Here is a tiny trained network, its code and every weight. The questions are about switching its units off for an input and a target symbol, where a switched-off unit gives its printed mean instead of its output.

import numpy as np


def w(rows, s, z=0):
    codes = np.array(rows[::2]) - 128.0
    scale = np.full(codes.shape[1], s)
    scale[-1] = z or s
    return codes * scale


def f(y):
    return y / 2 * (1 + np.tanh(0.7978845608 * (y + 0.044715 * y**3)))


def softmax(a):
    e = np.exp(a - a.max(-1, keepdims=True))
    return e / e.sum(-1, keepdims=True)


def log_softmax(a):
    a = a - a.max(-1, keepdims=True)
    return a - np.log(np.exp(a).sum(-1, keepdims=True))


def net(x, mask):
    ids = ['Σεζηλμπψ'.index(c) for c in x.split()]
    T = len(ids)
    res = E[ids] + P[:T]
    u = 0
    for l in range(3):
        q, k, v = (res @ M[l].T for M in (Q, K, V))
        z = softmax(np.where(np.tri(T) > 0, q @ k.T / 2**0.5, -1e9)) @ v
        res = res + np.where(mask[u], z, O[l][:, -1]) @ O[l][:, :-1]
        u += 1
        y = f(res @ A[l][:, :-1].T + A[l][:, -1])
        res = res + np.where(mask[u : u + 12], y, B[l][:, -1]) @ B[l][:, :-1]
        u += 12
    return log_softmax(res[-1] @ U[:, :-1].T + U[:, -1])


Q, K, V, O, A, B = {}, {}, {}, {}, {}, {}
E = w([
[199,174,129,143,171,147,88,154],'Σ',
[126,134,171,74,122,49,148,127],'ε',
[91,137,80,249,125,131,150,84],'ζ',
[68,156,196,121,172,92,189,130],'η',
[155,115,123,84,126,123,210,152],'λ',
[93,194,93,97,93,130,148,134],'μ',
[107,147,57,72,151,93,57,179],'π',
[150,197,135,125,93,139,159,189],'ψ',
],0.019)
P = w([
[176,119,124,119,77,177,95,50],'0',
[144,71,138,11,202,124,90,54],'1',
[162,112,139,2,199,132,83,61],'2',
[107,168,194,101,83,149,79,162],'3',
[118,167,171,55,129,125,112,182],'4',
[131,108,131,11,180,147,87,106],'5',
[115,151,127,46,169,131,105,119],'6',
[60,198,149,129,87,141,140,149],'7',
[105,159,108,84,131,140,104,130],'8',
[120,120,25,91,199,118,116,17],'9',
[109,141,64,99,201,107,172,54],'10',
[111,144,119,96,139,150,130,106],'11',
[88,144,157,79,134,154,159,159],'12',
[97,107,138,113,113,172,126,101],'13',
],0.0069)
Q[0] = w([
[131,162,129,170,18,2,171,202],'0.h0',
[105,160,94,57,164,75,159,23],'0.h0',
],0.004)
K[0] = w([
[139,162,135,6,253,143,109,146],'0.h0',
[138,193,72,203,64,148,139,196],'0.h0',
],0.0053)
V[0] = w([
[184,54,63,201,158,197,187,198],'0.h0',
[37,107,137,186,37,147,253,245],'0.h0',
],0.0042)
O[0] = w([
[101,112,150,144,113,74,187,178,3],'0.h0',
[189,161,142,161,157,1,65,121,34],'0.h0',
],0.0087,0.0038)
A[0] = w([
[200,110,189,58,129,49,117,130,147],'0.n0',
[147,49,179,131,161,113,71,167,95],'0.n1',
[152,91,111,104,139,149,68,129,138],'0.n2',
[139,187,139,134,182,179,182,157,251],'0.n3',
[158,98,140,62,173,208,82,109,163],'0.n4',
[90,203,183,134,240,107,185,85,113],'0.n5',
[154,133,88,81,140,107,131,96,165],'0.n6',
[100,167,97,86,98,127,184,82,167],'0.n7',
[69,173,64,144,134,134,96,140,184],'0.n8',
[141,132,187,2,175,122,136,109,188],'0.n9',
[150,173,145,85,157,181,81,180,122],'0.n10',
[139,166,194,108,100,113,94,131,103],'0.n11',
],0.0077,0.0019)
B[0] = w([
[115,214,119,231,105,32,249,166,179],'0.n0',
[131,201,119,169,207,106,89,87,121],'0.n1',
[120,91,158,175,189,100,66,76,148],'0.n2',
[214,2,121,150,58,192,123,199,178],'0.n3',
[147,95,124,120,243,147,226,83,188],'0.n4',
[125,52,198,225,75,231,44,142,175],'0.n5',
[96,138,244,144,123,179,199,79,168],'0.n6',
[153,152,135,95,18,196,88,76,182],'0.n7',
[165,98,163,119,233,233,81,210,175],'0.n8',
[24,120,122,197,48,164,190,56,254],'0.n9',
[138,69,158,178,132,127,227,187,191],'0.n10',
[136,181,180,138,97,85,118,192,147],'0.n11',
],0.004,0.0085)
Q[1] = w([
[145,186,118,65,186,140,101,3],'1.h0',
[150,190,117,111,106,80,69,210],'1.h0',
],0.005)
K[1] = w([
[168,159,193,97,29,142,12,170],'1.h0',
[58,8,163,173,149,183,254,92],'1.h0',
],0.0049)
V[1] = w([
[105,143,126,105,127,150,38,175],'1.h0',
[173,103,58,187,254,138,98,94],'1.h0',
],0.0059)
O[1] = w([
[205,144,227,68,118,185,130,139,79],'1.h0',
[117,152,88,89,134,28,1,122,4],'1.h0',
],0.0096,0.0034)
A[1] = w([
[115,42,144,129,83,101,199,191,123],'1.n0',
[77,71,97,55,22,125,148,64,203],'1.n1',
[129,203,130,94,136,160,148,184,141],'1.n2',
[103,182,247,47,107,176,118,94,198],'1.n3',
[220,78,82,62,187,42,108,120,44],'1.n4',
[131,195,198,88,97,165,159,64,152],'1.n5',
[57,76,88,44,157,151,175,159,253],'1.n6',
[160,72,132,122,177,119,147,60,52],'1.n7',
[118,111,175,94,128,117,92,213,69],'1.n8',
[155,143,197,205,132,254,146,136,171],'1.n9',
[196,143,122,97,61,173,188,195,249],'1.n10',
[91,152,152,44,166,183,145,153,122],'1.n11',
],0.006,0.0014)
B[1] = w([
[50,77,55,191,111,162,96,90,181],'1.n0',
[74,208,149,229,178,193,127,1,207],'1.n1',
[154,62,155,76,119,67,152,84,160],'1.n2',
[180,212,152,18,141,107,161,93,209],'1.n3',
[147,125,193,43,129,61,52,214,125],'1.n4',
[181,187,134,79,147,70,111,112,212],'1.n5',
[50,149,169,178,247,196,84,61,210],'1.n6',
[165,124,71,150,138,91,129,136,131],'1.n7',
[110,173,159,98,75,52,145,60,125],'1.n8',
[203,48,187,89,77,98,117,207,255],'1.n9',
[174,106,51,72,182,122,104,68,210],'1.n10',
[183,179,212,104,165,92,127,53,187],'1.n11',
],0.0052,0.0077)
Q[2] = w([
[156,150,126,179,154,148,162,142],'2.h0',
[138,52,115,127,168,128,161,2],'2.h0',
],0.0047)
K[2] = w([
[118,88,144,3,143,199,171,158],'2.h0',
[170,149,142,122,67,115,132,146],'2.h0',
],0.007)
V[2] = w([
[48,254,157,128,134,79,176,103],'2.h0',
[188,216,23,132,142,165,146,116],'2.h0',
],0.0068)
O[2] = w([
[130,160,107,112,58,146,181,52,251],'2.h0',
[137,214,29,29,175,184,254,235,207],'2.h0',
],0.0076,0.0025)
A[2] = w([
[143,113,152,53,120,164,116,61,163],'2.n0',
[153,105,121,104,136,187,78,78,124],'2.n1',
[181,150,165,124,169,154,149,125,205],'2.n2',
[182,115,108,88,40,148,169,129,204],'2.n3',
[101,144,58,254,76,178,98,165,223],'2.n4',
[112,91,125,102,177,166,123,121,171],'2.n5',
[172,92,52,78,107,132,96,174,189],'2.n6',
[133,116,162,172,96,172,158,146,157],'2.n7',
[181,162,140,101,133,97,89,110,195],'2.n8',
[132,94,28,132,174,69,124,143,129],'2.n9',
[160,75,185,150,186,102,93,237,122],'2.n10',
[70,126,135,148,171,145,123,100,249],'2.n11',
],0.0085,0.0019)
B[2] = w([
[153,110,143,144,115,112,58,120,254],'2.n0',
[159,164,169,95,59,157,145,150,186],'2.n1',
[154,97,101,111,86,44,139,125,218],'2.n2',
[57,66,137,151,123,82,177,50,209],'2.n3',
[131,118,71,20,114,103,74,140,148],'2.n4',
[188,104,154,159,91,178,164,130,189],'2.n5',
[69,153,189,98,254,120,123,92,162],'2.n6',
[121,159,51,118,114,135,137,138,176],'2.n7',
[107,160,135,123,96,121,108,213,143],'2.n8',
[78,123,138,192,112,123,124,173,132],'2.n9',
[214,239,78,162,127,125,140,131,174],'2.n10',
[117,165,179,204,76,172,122,153,203],'2.n11',
],0.0068,0.0097)
U = w([
[94,185,181,107,211,254,80,123,186],'Σ',
[161,97,109,164,103,225,162,72,6],'ε',
[84,230,110,170,140,94,117,75,226],'ζ',
[158,67,200,222,29,104,88,146,181],'η',
[99,143,45,149,84,176,110,145,155],'λ',
[104,61,167,42,184,123,181,127,75],'μ',
[168,172,146,46,109,167,71,73,18],'π',
[175,161,144,155,122,109,176,182,175],'ψ',
],0.0056,0.0016)

Each question gives the input, a string of symbols that net reads in full, and the target symbol t.
The units are the heads (2 rows each of Q, K, V and O) and the neurons (one row each of A and B). Each row of codes is followed by its name. A weight is (code - 128) times the scale printed after its matrix; where a second scale follows, it is the last column's (O, A, B and U).
mask holds one flag per unit, layer by layer, with each layer's heads first. A switched-off unit (its flag False) gives its mean, the last column of its rows in O or B, instead of its output. The means were averaged over made-up inputs and are rounded, as every weight is.
A unit's drop is (log p(t) with every unit on - log p(t) with that unit switched off) / (log p(t) with every unit on - log p(t) with every unit switched off).
The circuit of an input: a set's keep is (log p(t) with only the set's units on - log p(t) with every unit switched off) / (log p(t) with every unit on - log p(t) with every unit switched off). Starting from the 12 units with the biggest drops (on a tie, the unit counted first), units are removed one at a time, each time the one whose removal leaves the highest keep (on an exact tie, the one counted first), for as long as the keep stays at least 0.8.
circuit, biggest first: the units of the circuit, biggest drop first
unit that matters most: the unit with the biggest drop
top k neurons: the k neurons with the biggest drops, biggest first
k most important neurons of layer l: the k neurons of layer l with the biggest drops, biggest first
drop of u: that unit's drop, to one decimal
input ψ Σ Σ ε Σ Σ ε, target Σ: 2 most important neurons of layer 1	1.n1, 1.n9
input ε λ Σ ε μ Σ π ε η, target η: circuit, biggest first	0.n5, 1.n9
input ε π ε, target ε: unit that matters most	0.h0
input π π η, target π: circuit, biggest first	1.h0, 1.n3
input Σ ε ε, target Σ: circuit, biggest first	0.h0, 1.n1, 1.n6, 2.h0
input ε π π π ε π ζ, target λ: circuit, biggest first	2.n4, 1.n3, 1.n11
input π Σ Σ Σ ψ, target Σ: 4 most important neurons of layer 0	0.n4, 0.n3, 0.n0, 0.n10
input λ ε ε η, target η: circuit, biggest first	2.h0, 0.n5
input π ε ε ε π, target ε: top 2 neurons	2.n5, 0.n10
input ε ε Σ μ μ ε π π ε π ε ζ Σ, target ψ: top 2 neurons	2.n10, 1.n9
input ε Σ Σ π ψ π π Σ ε, target ζ: 2 most important neurons of layer 0	0.n4, 0.n8
input π π π ε ε Σ π Σ π π ε η, target π: top 2 neurons	1.n3, 0.n0
input ε ε η, target ε: 2 most important neurons of layer 0	0.n9, 0.n8
input ψ π ε ε η ψ, target μ: unit that matters most	1.n10
input ε ε ε, target ζ: 3 most important neurons of layer 0	0.n0, 0.n3, 0.n8
input ε η η η λ, target η: 2 most important neurons of layer 1	1.n9, 1.n1
input Σ η Σ Σ Σ π, target Σ: 2 most important neurons of layer 1	1.n6, 1.n9
input ε ε π, target ε: 2 most important neurons of layer 0	0.n4, 0.n10
input Σ ζ π η Σ π, target Σ: top 2 neurons	1.n6, 1.n9
input μ η π π π π Σ π π ε η π ψ, target μ: top 2 neurons	2.n3, 2.n6
input ε Σ Σ λ Σ λ π ε Σ, target ψ: unit that matters most	2.n10
input Σ π π ε ζ ψ μ μ π ζ π π μ, target π: 2 most important neurons of layer 0	0.n0, 0.n7
input λ μ λ ε ε ε λ, target ε: drop of 1.h0	0.2
input μ π η π ε μ ζ μ, target π: drop of 2.n3	-0.1
input λ π ζ, target λ: drop of 1.n5	0.1
input ε π λ, target ε: drop of 1.n9	0.0
